Group, then class:
[  6.8   0.8  -0.8 -17.2   1.0  -4.2  -2.5  -4.2   0.5   0.8  -8.9   0.5
 -13.2 -15.6 -18.3   3.0  -8.8  -5.9]  <30>/[77]
[  8.9  35.3   0.4 -22.6  -6.6  -1.1  -8.1   2.8  14.2  -7.6  43.9  -3.8
  -8.8   1.5  24.3  -4.2   2.1   1.4]  <32>/[75]
[ 10.3  -0.7 -24.3 -16.0   0.0 -18.6   5.6 -14.6   2.8   2.3 -65.9  -1.2
 -23.1  -9.9 -32.8   0.5 -16.2   2.0]  <30>/[85]
[ -0.5  -5.4 -15.6 -38.3  -4.1  -7.4  -0.5 -11.9   0.9  19.3 -70.2  -1.2
 -18.7 -14.5 -44.1   6.3  11.8   6.1]  <30>/[77]
[  9.8 -14.2   1.0  -6.7   0.6  -9.6  -1.2   0.4 -10.8   2.3 -12.3   0.5
  -5.2 -15.0 -14.3  -2.5  -6.0  -4.3]  <30>/[78]
[ -4.5   2.6 -20.3 -24.6   6.1 -11.3  13.1 -21.9   0.2  12.8 -58.4  -2.7
 -12.4   1.4 -30.7  -4.7   1.6  -5.4]  <30>/[77]
[  5.2   0.1  -5.2 -11.0  -3.0  -1.0 -22.1   5.9  -2.4  -7.1 -11.9  -2.5
 -10.3 -19.5  -6.3 -11.1 -16.5  -4.8]  <30>/[85]
[  5.7  15.7  -9.9 -13.5   0.9  -9.5   9.5  -2.8  12.3  10.5  -5.9   0.9
  -6.2   8.7  -5.9  -6.3 -11.7   5.6]  <32>/[75]
[  4.5  -6.3   3.0 -24.6   3.2  -4.4 -12.7 -11.2  -9.0  -7.1 -19.9   0.1
 -15.3 -18.6 -20.0  -4.0 -14.3  -4.0]  <30>/[85]
[  3.1  -6.8  -9.8   7.5   6.5 -14.3 -27.5  14.4 -13.7 -10.4 -64.5  -0.8
  -8.5 -26.6  -6.7 -22.7 -16.3 -18.9]  <30>/[85]
[ 12.7  19.5  17.5  23.9 -12.9   7.1  -1.7  28.4   6.6  -9.1  47.5   1.4
  -9.5 -16.8  33.6 -11.2  -1.3   1.8]  <32>/[79]
[  4.8  19.7  -3.2 -13.2   0.2  -5.4   7.2  -1.1  -0.3  -6.0   7.9   3.5
   0.3  -2.2  -7.2  -0.1  -4.6   8.0]  <32>/[80]
[ -2.3   0.8  -5.4 -21.7  -4.2  -1.9 -11.7  -0.2 -17.3  -1.2 -41.0   2.0
  -6.4 -28.8 -24.4   1.9   4.3  -7.2]  <30>/[77]
[ -2.5  -6.5  -6.5   5.2   3.1 -11.4 -14.6   7.9  -4.8  -2.8 -31.5  -0.4
 -14.7 -23.1  -3.5 -19.0   2.7  -3.0]  <30>/[85]
[ 13.2  29.6  -2.0   9.4   4.2 -10.4   9.4  -2.0   3.5  -2.7  17.5  -1.2
   6.0  15.7  21.9  -2.9  -9.5   9.4]  <32>/[75]
[  1.4   1.6 -15.2 -20.7   2.1  -4.5  -4.7 -18.4  23.4  -4.7  -7.2   0.4
 -13.3  14.7 -16.8   6.1 -17.1  -0.8]  <32>/[80]
[ 12.8  13.5  -4.1 -22.0  -1.8  -7.9  -0.5 -11.0  10.6  12.0  -8.0  10.4
 -11.9   4.8 -17.2   5.9 -22.2   6.6]  <32>/[80]
[  4.1  19.4   6.7  23.8  -9.1   0.7  -4.7  15.1  11.6 -10.1  43.4   3.9
  -0.2  -5.5  25.7 -13.2  -5.8   3.0]  <32>/[79]
[  3.0  12.9   1.7   4.7  -4.5  -7.0   9.6 -11.6  14.8   8.6  14.5  -8.5
 -18.0  18.6   3.0  -2.1   0.5   5.7]  <32>/[79]
[ 10.1  13.9 -13.0  -6.6   2.6 -10.9   8.4  -7.7  12.2  10.6 -14.3   7.4
 -15.8   2.0  -5.4   0.7  -5.2   1.6]  <32>/[79]
[ -3.3  12.4  -0.4   1.1   6.4   3.3  -6.6   4.2  -6.2 -11.0   0.9   2.6
  -1.0 -19.9   6.0  -0.9  10.3  -4.0]  <30>/[78]
[  7.5   1.0   6.2 -27.2  -4.0   0.9  -7.5  -4.5  -5.4   1.5  -7.5  10.4
 -16.0  -7.4 -26.5   4.0 -16.9   0.9]  <30>/[77]
[ -0.2  24.9 -23.8 -23.2   3.6  -5.4  -5.0 -18.8   1.9  -3.6 -12.2  -6.0
  -7.3  -2.9  -0.1   3.6   6.8   2.2]  <32>/[80]
[ 11.8  26.8 -29.4 -22.0  10.7 -19.4  20.4 -33.3  24.3  19.4 -11.3  -3.0
 -11.4  25.8 -19.5   6.0 -13.0  -0.8]  <32>/[75]
[  0.5  18.4  -8.8 -13.7  -5.2  -6.4  21.6 -16.0  -1.7 -11.6 -25.2   2.7
  -1.1  -0.8  -5.7   5.4  21.4  14.0]  <32>/[80]
[  9.8   5.6  -2.9  -9.9  -2.7 -15.9  -4.5   3.3  -9.0  -9.2 -36.5  -1.9
 -20.6 -18.0 -14.2  -4.8 -12.6 -10.8]  <30>/[85]
[  0.6  -5.2  -2.3  -9.0   1.0  -3.6 -20.6   8.8  -8.0  -2.5 -24.6   3.7
 -12.5 -17.0 -32.8 -10.7   0.9   4.6]  <30>/[85]
[11.8 12.0 -2.5 -4.3 -9.5 -3.6 -4.2  0.7  5.8  7.1  5.0  7.7 -3.7  3.2
 -7.9 -2.2 -7.8  3.1]  <32>/[80]
[  9.3  11.9  -9.4  -3.5 -12.8  -8.0   4.4  -9.6  18.7   3.0   7.9  -0.5
  -4.6  12.4   0.1  -7.9 -20.1  -2.1]  <32>/[75]
[ -8.9  -4.5  18.7   2.1  -6.2  -2.1 -29.8  19.6 -16.7 -18.7   9.5   6.3
 -10.0 -35.9   5.7 -15.7 -10.3  -4.6]  <30>/[77]

Group, then class:
[ -5.4  24.1  23.7  11.6   0.6  13.2   0.2   0.1  -3.4   9.2 -14.9   8.0
  13.1   8.9  15.8  -3.9 -18.1   5.8]  [271]/Pq
[ 11.0  -1.2  15.1  -5.4 -10.3  -1.7 -10.0 -39.3  -2.9   8.3  -9.4   6.6
  -2.9 -19.8  -0.5   1.1  12.4  -7.2]  [274]/pz
[-20.8  13.9  -4.8  19.1   6.4  14.5  -2.2  10.6  -1.1   1.5  27.3  14.7
   7.1  37.6   5.2 -23.8  -9.3   6.2]  [271]/qd
[ 23.5  -1.5 -35.3 -11.3 -17.0  11.3 -13.4   6.0  -1.6   8.1 -12.0   8.7
  -9.5  -6.5  -1.4   5.2   0.2   2.0]  [274]/pz
[ -7.8  -3.8   3.8 -24.0   4.5   0.1   2.7   6.2   7.3  11.1  27.4  20.6
  12.0 -14.6  13.0 -17.6 -13.6  -4.6]  [271]/qd
[  4.1   7.5   9.9  11.0 -16.4 -17.5  -3.0  -8.0  -8.9  13.2   4.3  11.9
  22.4 -34.2  -7.0 -12.0 -10.7  -2.1]  [271]/qd
[ 22.9  27.3   2.7 -10.9  -3.3   2.6 -28.5   1.1   6.2  -2.4 -28.1  -8.1
 -10.0   5.3  12.1   8.0  -7.6  -5.0]  [274]/pz
[-21.9 -23.4   2.2   3.2   9.6 -12.5  -5.3  12.9  -6.9  13.1  19.4   4.7
  -5.1  -2.7  -8.7 -20.7 -17.1  13.4]  [271]/Pq
[ -7.6   9.6 -10.8  -7.0  -7.6   5.5 -22.4  -6.4  15.3   1.8  -1.9  -1.1
  -0.9  -7.8  13.0  -3.2 -14.9   6.0]  [274]/pz
[ -1.3   8.5  10.3  -4.5  -3.3 -38.1  -0.8   1.8  -5.0  -1.0   3.5   5.4
  26.6 -17.9  -5.0 -23.9  -3.9  -6.6]  [271]/qd
[ 17.0   2.9  -3.7 -14.5   9.6  -9.7  -9.2   2.1   1.4   2.7   0.2  -0.2
   7.6 -27.2   0.2   1.1   7.3  -7.8]  [274]/pz
[ -6.1 -20.1  -5.2   0.1 -10.5 -27.6  -7.0  -2.1  -4.5   3.8   1.3   1.1
   6.4 -32.5   1.2   9.6  -2.5 -15.7]  [271]/qd
[ 11.8  16.6  -1.5  -7.6  -2.6 -14.7 -15.5   0.7  26.1  -1.8  -7.5   4.5
   1.6  -4.6   9.9  -3.9  -3.1 -11.3]  [274]/jg
[ -7.8  15.6  -6.1 -27.4  -2.9 -12.5 -11.8  12.4  10.6  11.2  23.3   6.6
 -11.5 -17.7  23.9 -37.1 -13.7  -9.2]  [274]/jg
[-32.8  -1.7  19.9 -10.2  15.4  -2.6  14.5  21.6  11.4   1.0  37.3  11.5
  -4.4   9.5   8.7 -11.1 -12.3  16.3]  [271]/Pq
[-19.0   4.8   0.9 -10.6   8.6   4.5  13.1  21.3  -1.9   8.5  38.6   0.7
   4.8  15.0  10.3 -25.5 -13.1  20.2]  [271]/Pq
[-28.8  32.4 -34.7  -9.6  16.3  34.2  -3.8  20.6   1.6  36.0  75.7  14.5
   3.4  15.1  15.3 -46.9 -20.6  15.3]  [271]/qd
[ 15.6   0.7  -6.5  -3.5  -5.7 -18.0 -13.8  10.6   2.3  10.7  -4.7 -13.2
  13.6  -8.3   0.2 -13.0 -19.8  -5.7]  [274]/jg
[ 18.2 -17.4   9.4   8.0 -24.1 -41.4  -4.0  -0.1   2.4  -1.9   8.6   1.4
   5.1 -11.5 -22.0   7.5 -15.4  -9.5]  [271]/qd
[ -4.8  -5.5  -2.9 -14.7  -0.4 -30.8   7.2  25.6  -3.2  -2.2   9.2  13.9
   8.8 -11.7   4.1 -38.2  -8.2   0.7]  [271]/qd
[ -8.7 -14.7  -2.2   5.4  -5.4 -12.3  -3.9  -4.4  -9.6  10.0  -5.2  -3.4
   8.3   2.3 -13.0  -8.6  -9.6  -1.8]  [271]/Pq
[ 11.6   9.9   0.7 -18.0  -8.1  13.5 -16.9  19.4   5.9   3.0  34.6  13.2
  -5.6 -14.9  -5.4 -10.7  -6.2  -7.2]  [274]/pz
[  1.2 -13.9   3.6  -4.7  -5.6 -29.3  11.7   6.8  -7.5  -6.8   8.6   4.0
  17.0  -5.4  -4.6  -8.8   9.4 -18.5]  [271]/qd
[  4.3  18.1  14.5  21.2  -9.6  21.4  -9.6 -20.5  61.0   4.8 -34.6   3.5
  14.6  10.8  17.0  14.8 -17.9   7.1]  [271]/Pq
[  2.2  -1.7   2.6  -1.0   8.1   0.0 -26.3  15.3   0.5   1.7  30.4   6.3
  13.0   6.5   3.0 -15.8  -9.0  -9.7]  [271]/qd
[ 28.7  -5.3   8.3  -6.3 -11.7 -15.7 -16.9 -10.7   6.5  -0.5  -8.9  -7.0
  15.7 -20.6 -28.3   1.5 -16.4 -16.3]  [274]/jg
